Below is a small trained network, with its code and all its weights. Each question gives an input and a class and asks what happens when units are switched off, that is, made to give their printed mean instead of their output.

import numpy as np


def w(rows, s, z=0):
    codes = np.array(rows[::2]) - 128.0
    scale = np.full(codes.shape[1], s)
    scale[-1] = z or s
    return codes * scale


def f(y):
    return np.maximum(y, 0)


def log_softmax(a):
    a = a - a.max(-1, keepdims=True)
    return a - np.log(np.exp(a).sum(-1, keepdims=True))


def net(x, mask):
    res = np.array(x, float).reshape(1, 7) / 4 @ E
    y = f(res @ A[0][:, :-1].T + A[0][:, -1])
    res = res + np.where(mask, y, B[0][:, -1]) @ B[0][:, :-1]
    return log_softmax(res[-1] @ U[:, :-1].T + U[:, -1])


A, B = {}, {}
E = w([
[103,159,70,149,161,2],'x0',
[172,21,158,71,150,57],'x1',
[127,138,142,112,113,122],'x2',
[128,128,128,126,128,128],'x3',
[126,131,129,123,122,126],'x4',
[190,113,61,182,8,101],'x5',
[201,166,27,42,178,156],'x6',
],0.0077)
A[0] = w([
[189,48,124,123,177,74,68],'N1',
[164,93,120,134,124,246,218],'N2',
[123,218,119,213,161,179,77],'N3',
[167,106,181,81,132,231,246],'N4',
[57,164,182,104,208,122,126],'N5',
[160,172,59,72,159,119,43],'N6',
[154,235,151,146,115,137,96],'N7',
[197,151,96,212,48,119,157],'N8',
[230,157,114,66,134,176,93],'N9',
[167,151,62,82,137,165,123],'N10',
[102,109,201,193,98,127,69],'N11',
[105,254,130,178,118,150,6],'N12',
[130,178,82,126,156,68,129],'N13',
[199,26,164,89,148,88,116],'N14',
[114,159,84,169,138,90,168],'N15',
[113,169,108,133,177,39,242],'N16',
[121,210,115,168,119,181,63],'N17',
[129,224,113,201,157,158,43],'N18',
[79,171,105,145,173,80,206],'N19',
[182,166,110,86,154,134,15],'N20',
[134,134,121,125,44,97,117],'N21',
[146,115,79,169,99,86,170],'N22',
[165,168,104,75,126,135,205],'N23',
[27,53,205,184,84,76,104],'N24',
[194,155,107,65,126,119,46],'N25',
[71,197,190,110,198,137,175],'N26',
[85,153,224,189,86,103,59],'N27',
],0.0083,0.0026)
B[0] = w([
[157,175,192,76,145,64,215],'N1',
[28,71,198,135,33,124,235],'N2',
[212,191,222,73,105,54,209],'N3',
[63,43,141,101,82,102,254],'N4',
[222,85,39,78,143,253,239],'N5',
[86,158,77,201,165,111,210],'N6',
[149,169,164,63,150,98,180],'N7',
[196,98,53,53,148,227,237],'N8',
[86,171,87,193,134,118,220],'N9',
[84,148,99,214,186,52,212],'N10',
[72,140,91,209,209,93,202],'N11',
[181,203,207,104,178,84,204],'N12',
[40,72,171,98,41,104,209],'N13',
[214,188,224,112,146,73,241],'N14',
[85,75,151,64,100,126,196],'N15',
[86,68,157,114,12,154,252],'N16',
[166,190,197,96,141,81,194],'N17',
[185,196,189,131,121,61,197],'N18',
[78,55,121,93,34,165,224],'N19',
[116,154,88,229,217,111,175],'N20',
[174,103,74,120,169,216,183],'N21',
[144,61,67,81,118,149,200],'N22',
[51,139,132,158,127,126,207],'N23',
[128,186,57,178,182,118,253],'N24',
[97,183,99,178,233,109,190],'N25',
[187,38,33,95,129,194,243],'N26',
[84,122,97,184,199,115,217],'N27',
],0.0055,0.0063)
U = w([
[54,162,79,247,222,91,77],'0',
[212,169,212,96,165,52,87],'1',
[110,115,113,133,126,130,254],'2',
[187,99,47,95,155,212,71],'3',
[8,88,149,125,47,106,79],'4',
],0.011,0.0086)

Each question gives the input, the list of numbers given to net, and the class t.
The units are the neurons (one row each of A and B). Each row of codes is followed by its name. A weight is (code - 128) times the scale printed after its matrix; where a second scale follows, it is the last column's (A, B and U).
mask holds one flag per neuron, in row order. A switched-off neuron (its flag False) gives its mean, the last column of its row in B, instead of its output. The means were averaged over made-up inputs and are rounded, as every weight is.
A unit's drop is (log p(t) with every unit on - log p(t) with that unit switched off) / (log p(t) with every unit on - log p(t) with every unit switched off).
The circuit of an input: a set's keep is (log p(t) with only the set's units on - log p(t) with every unit switched off) / (log p(t) with every unit on - log p(t) with every unit switched off). Starting from the 12 units with the biggest drops (on a tie, the unit counted first), units are removed one at a time, each time the one whose removal leaves the highest keep (on an exact tie, the one counted first), for as long as the keep stays at least 0.8.
circuit, biggest first: the units of the circuit, biggest drop first
most important unit: the unit with the biggest drop
k most important neurons: the k neurons with the biggest drops, biggest first
input [4,-2,-8,3,0,8,0], class 3: circuit, biggest first -> N8
input [0,5,7,2,7,7,1], class 3: 2 most important neurons -> N8, N21
input [-8,-5,-1,-3,-3,-3,8], class 0: circuit, biggest first -> N10, N9
input [6,-7,6,5,4,-2,-2], class 1: circuit, biggest first -> N12, N3
input [2,-8,-3,3,8,-3,-6], class 1: circuit, biggest first -> N3, N12
input [7,-4,0,2,-7,-7,2], class 3: 4 most important neurons -> N5, N26, N2, N4
input [-6,3,-6,7,-7,3,-8], class 0: circuit, biggest first -> N24, N11
input [-3,-1,-3,-2,0,6,-3], class 3: 2 most important neurons -> N8, N21
input [-6,5,-5,-4,-1,-7,-7], class 0: 2 most important neurons -> N24, N11
input [5,7,-7,3,-7,4,-2], class 1: 2 most important neurons -> N14, N1
input [2,5,7,-4,-7,-7,4], class 3: 2 most important neurons -> N5, N26
input [3,-1,-6,-3,-1,7,-6], class 3: circuit, biggest first -> N8, N21
input [1,-4,8,-5,-3,-8,8], class 0: 2 most important neurons -> N10, N6
input [-4,-1,8,-1,-5,2,2], class 4: circuit, biggest first -> N2, N5
input [4,1,8,-7,-5,-7,8], class 0: most important unit -> N6
input [7,0,-4,5,4,-7,-4], class 3: circuit, biggest first -> N5, N26
input [4,7,-3,-4,2,6,-4], class 1: 2 most important neurons -> N14, N1
input [7,-7,-3,-8,-3,-2,-3], class 2: 2 most important neurons -> N19, N14
input [7,6,-3,0,7,0,0], class 4: 2 most important neurons -> N16, N13
input [-8,4,0,-7,2,5,4], class 4: most important unit -> N2
